Below are the code and all the weights of a small trained network. Each question names an input and a target symbol and asks about switching units off, where a switched-off unit gives its printed mean instead of its output.

import numpy as np


def w(rows, s, z=0):
    codes = np.array(rows[::2]) - 128.0
    scale = np.full(codes.shape[1], s)
    scale[-1] = z or s
    return codes * scale


def f(y):
    return y / 2 * (1 + np.tanh(0.7978845608 * (y + 0.044715 * y**3)))


def softmax(a):
    e = np.exp(a - a.max(-1, keepdims=True))
    return e / e.sum(-1, keepdims=True)


def log_softmax(a):
    a = a - a.max(-1, keepdims=True)
    return a - np.log(np.exp(a).sum(-1, keepdims=True))


def net(x, mask):
    ids = ['γδζθλμπσφω'.index(c) for c in x.split()]
    T = len(ids)
    res = E[ids] + P[:T]
    u = 0
    for l in range(3):
        r = res
        for j in range(2):
            rows = slice(3 * j, 3 * j + 3)
            q, k, v = (r @ M[l][rows].T for M in (Q, K, V))
            z = softmax(np.where(np.tri(T) > 0, q @ k.T / 3**0.5, -1e9)) @ v
            o = O[l][rows]
            res = res + np.where(mask[u + j], z, o[:, -1]) @ o[:, :-1]
        u += 2
        y = f(res @ A[l][:, :-1].T + A[l][:, -1])
        res = res + np.where(mask[u : u + 8], y, B[l][:, -1]) @ B[l][:, :-1]
        u += 8
    return log_softmax(res[-1] @ U[:, :-1].T + U[:, -1])


Q, K, V, O, A, B = {}, {}, {}, {}, {}, {}
E = w([
[252,113,68,61],'γ',
[87,160,73,108],'δ',
[120,175,89,200],'ζ',
[187,115,224,228],'θ',
[77,203,70,163],'λ',
[133,141,101,106],'μ',
[117,139,130,1],'π',
[91,149,108,120],'σ',
[185,74,182,76],'φ',
[111,158,113,177],'ω',
],0.0094)
P = w([
[91,88,138,158],'0',
[186,211,110,66],'1',
[74,84,148,128],'2',
[220,130,19,229],'3',
[217,198,134,53],'4',
[72,94,163,128],'5',
[238,108,5,238],'6',
[209,208,139,49],'7',
[69,103,175,128],'8',
[254,97,6,255],'9',
[202,212,142,40],'10',
[66,95,172,127],'11',
[221,91,1,223],'12',
],0.0097)
Q[0] = w([
[139,49,147,148],'0.h0',
[167,199,123,59],'0.h0',
[113,245,131,74],'0.h0',
[178,172,93,98],'0.h1',
[35,114,171,202],'0.h1',
[99,45,199,128],'0.h1',
],0.011)
K[0] = w([
[146,147,206,122],'0.h0',
[106,37,81,139],'0.h0',
[93,86,39,139],'0.h0',
[209,152,117,147],'0.h1',
[10,85,148,157],'0.h1',
[67,107,162,66],'0.h1',
],0.011)
V[0] = w([
[194,195,109,86],'0.h0',
[138,82,105,195],'0.h0',
[187,32,94,138],'0.h0',
[66,89,100,121],'0.h1',
[86,3,180,117],'0.h1',
[25,5,196,160],'0.h1',
],0.0058)
O[0] = w([
[240,250,71,162,168],'0.h0',
[67,111,78,58,137],'0.h0',
[200,79,20,50,140],'0.h0',
[66,14,187,220,99],'0.h1',
[75,172,182,233,38],'0.h1',
[4,150,201,212,3],'0.h1',
],0.0036,0.0046)
A[0] = w([
[219,40,138,92,185],'0.n0',
[49,201,126,163,107],'0.n1',
[178,104,232,208,222],'0.n2',
[64,207,161,201,154],'0.n3',
[161,101,51,130,67],'0.n4',
[2,136,128,118,189],'0.n5',
[115,89,221,142,140],'0.n6',
[161,178,100,100,4],'0.n7',
],0.0087,0.0041)
B[0] = w([
[39,186,98,127,254],'0.n0',
[79,57,80,157,133],'0.n1',
[171,219,130,254,164],'0.n2',
[45,134,102,178,150],'0.n3',
[134,201,138,198,210],'0.n4',
[35,81,132,80,169],'0.n5',
[129,216,239,171,139],'0.n6',
[200,236,175,156,168],'0.n7',
],0.0089,0.006)
Q[1] = w([
[219,160,92,228],'1.h0',
[103,96,61,157],'1.h0',
[242,172,255,136],'1.h0',
[202,58,138,155],'1.h1',
[101,108,134,124],'1.h1',
[74,226,44,211],'1.h1',
],0.0055)
K[1] = w([
[167,138,88,209],'1.h0',
[91,92,88,134],'1.h0',
[155,254,145,148],'1.h0',
[80,137,84,129],'1.h1',
[126,139,119,112],'1.h1',
[159,90,136,128],'1.h1',
],0.0095)
V[1] = w([
[89,89,147,50],'1.h0',
[140,103,95,126],'1.h0',
[99,175,125,73],'1.h0',
[113,197,142,83],'1.h1',
[191,208,103,70],'1.h1',
[79,1,135,209],'1.h1',
],0.0076)
O[1] = w([
[107,26,95,93,1],'1.h0',
[126,178,74,124,115],'1.h0',
[181,87,127,65,138],'1.h0',
[149,1,147,85,183],'1.h1',
[184,19,123,157,198],'1.h1',
[66,237,82,97,22],'1.h1',
],0.0063,0.0073)
A[1] = w([
[219,114,165,149,91],'1.n0',
[193,182,94,164,178],'1.n1',
[203,206,103,120,199],'1.n2',
[144,150,98,237,57],'1.n3',
[206,213,106,56,175],'1.n4',
[188,168,151,254,55],'1.n5',
[62,137,237,168,2],'1.n6',
[134,140,238,90,179],'1.n7',
],0.0074,0.0063)
B[1] = w([
[191,182,144,89,169],'1.n0',
[181,102,144,128,238],'1.n1',
[156,82,128,132,254],'1.n2',
[132,81,125,105,185],'1.n3',
[157,61,138,129,235],'1.n4',
[69,106,93,63,219],'1.n5',
[20,98,133,111,143],'1.n6',
[145,123,254,60,148],'1.n7',
],0.0089,0.014)
Q[2] = w([
[59,93,235,144],'2.h0',
[129,202,159,155],'2.h0',
[119,122,242,67],'2.h0',
[183,141,120,42],'2.h1',
[165,157,79,230],'2.h1',
[244,164,255,164],'2.h1',
],0.0085)
K[2] = w([
[142,68,157,198],'2.h0',
[146,161,183,121],'2.h0',
[160,27,145,82],'2.h0',
[145,161,130,37],'2.h1',
[68,255,31,152],'2.h1',
[143,221,154,103],'2.h1',
],0.01)
V[2] = w([
[139,126,7,203],'2.h0',
[206,33,104,70],'2.h0',
[128,206,136,218],'2.h0',
[167,135,254,190],'2.h1',
[35,209,166,190],'2.h1',
[95,110,201,39],'2.h1',
],0.007)
O[2] = w([
[51,47,58,181,63],'2.h0',
[57,171,141,116,156],'2.h0',
[174,116,85,181,16],'2.h0',
[124,254,168,173,126],'2.h1',
[137,77,203,138,38],'2.h1',
[97,156,178,21,253],'2.h1',
],0.0075,0.0069)
A[2] = w([
[80,159,133,150,18],'2.n0',
[131,181,62,85,86],'2.n1',
[112,116,2,118,225],'2.n2',
[86,122,154,88,28],'2.n3',
[104,85,90,207,20],'2.n4',
[194,154,103,170,108],'2.n5',
[175,74,132,165,255],'2.n6',
[165,140,133,98,28],'2.n7',
],0.0099,0.0092)
B[2] = w([
[220,5,172,127,133],'2.n0',
[111,51,165,201,175],'2.n1',
[187,140,14,153,188],'2.n2',
[242,134,114,198,156],'2.n3',
[232,163,167,211,145],'2.n4',
[35,174,154,182,177],'2.n5',
[43,176,117,111,253],'2.n6',
[154,67,228,196,164],'2.n7',
],0.011,0.019)
U = w([
[180,191,73,111,96],'γ',
[150,50,86,46,138],'δ',
[178,138,135,215,65],'ζ',
[189,34,172,153,73],'θ',
[216,28,114,168,55],'λ',
[7,255,81,66,251],'μ',
[147,135,125,34,189],'π',
[34,77,153,82,122],'σ',
[82,251,147,134,149],'φ',
[50,142,147,179,118],'ω',
],0.011)

Each question gives the input, a string of symbols that net reads in full, and the target symbol t.
The units are the heads (3 rows each of Q, K, V and O) and the neurons (one row each of A and B). Each row of codes is followed by its name. A weight is (code - 128) times the scale printed after its matrix; where a second scale follows, it is the last column's (O, A, B and U).
mask holds one flag per unit, layer by layer, with each layer's heads first. A switched-off unit (its flag False) gives its mean, the last column of its rows in O or B, instead of its output. The means were averaged over made-up inputs and are rounded, as every weight is.
A unit's drop is (log p(t) with every unit on - log p(t) with that unit switched off) / (log p(t) with every unit on - log p(t) with every unit switched off).
The circuit of an input: a set's keep is (log p(t) with only the set's units on - log p(t) with every unit switched off) / (log p(t) with every unit on - log p(t) with every unit switched off). Starting from the 12 units with the biggest drops (on a tie, the unit counted first), units are removed one at a time, each time the one whose removal leaves the highest keep (on an exact tie, the one counted first), for as long as the keep stays at least 0.8.
circuit, biggest first: the units of the circuit, biggest drop first
most important unit: the unit with the biggest drop
top k neurons: the k neurons with the biggest drops, biggest first
top k neurons in layer l: the k neurons of layer l with the biggest drops, biggest first
which heads matter: for each layer, one digit per head in row order, 1 if its drop is at least 0.15 and else 0, layers parted by /
input δ λ φ θ, target δ: which heads matter	00 / 11 / 01
input φ φ σ λ, target φ: most important unit	0.h1
input φ π γ δ, target φ: top 2 neurons in layer 2	[2.n5; 2.n6]
input λ μ μ μ μ, target λ: top 2 neurons in layer 2	[2.n6; 2.n1]
input μ φ ζ δ λ, target π: top 4 neurons	[1.n4; 1.n2; 1.n5; 0.n6]
input δ λ π σ μ, target θ: top 2 neurons	[2.n6; 0.n7]
input δ μ λ δ σ π, target π: which heads matter	10 / 11 / 10
input γ μ δ δ γ δ φ μ θ μ δ δ μ, target γ: circuit, biggest first	[2.n2; 2.h1]
input σ μ θ σ μ, target φ: top 3 neurons	[0.n7; 1.n7; 1.n5]
input ω θ ω φ ω μ φ λ δ, target δ: top 2 neurons in layer 0	[0.n5; 0.n4]
input ω μ θ ζ, target ω: which heads matter	11 / 01 / 11
input σ δ ω π, target σ: which heads matter	11 / 01 / 01
input ω σ θ π, target ω: top 2 neurons in layer 1	[1.n5; 1.n7]
input δ μ λ ω, target δ: most important unit	2.h1
input φ δ δ σ θ σ ζ θ ζ σ, target φ: top 2 neurons	[1.n1; 0.n6]
input λ δ ζ, target ζ: top 4 neurons	[2.n4; 1.n7; 1.n5; 0.n1]
input δ μ σ θ γ ζ μ μ ω λ ζ, target ζ: circuit, biggest first	[2.h1; 2.n6; 2.n1]
input δ λ μ ω λ ω, target ω: top 3 neurons in layer 0	[0.n6; 0.n3; 0.n1]
input ω φ θ μ μ δ ζ ω μ π μ ω δ, target ω: top 2 neurons in layer 2	[2.n6; 2.n5]
input μ γ σ θ, target μ: which heads matter	00 / 01 / 00
input θ μ λ δ ω, target φ: top 3 neurons	[0.n2; 1.n5; 1.n6]
input μ δ ζ μ φ μ μ φ μ, target μ: circuit, biggest first	[2.h1]
input θ ζ ω δ ω, target φ: top 4 neurons	[0.n2; 1.n6; 1.n5; 2.n6]
input φ μ μ σ μ δ ζ μ δ μ ω μ, target μ: top 2 neurons	[1.n5; 1.n4]
input δ ω δ δ ω φ γ λ π μ, target δ: top 3 neurons	[2.n6; 0.n5; 0.n4]
input θ μ μ λ μ γ ω λ γ ω μ δ ω, target θ: top 4 neurons	[1.n5; 1.n4; 0.n6; 1.n6]
input δ μ π δ μ μ μ, target δ: most important unit	2.h1
input μ μ φ θ θ θ σ μ, target φ: which heads matter	00 / 10 / 01
input δ λ δ γ π μ σ σ θ δ σ, target φ: top 2 neurons in layer 1	[1.n5; 1.n3]
input σ σ π ω φ μ μ μ ζ δ δ φ, target φ: which heads matter	00 / 00 / 00
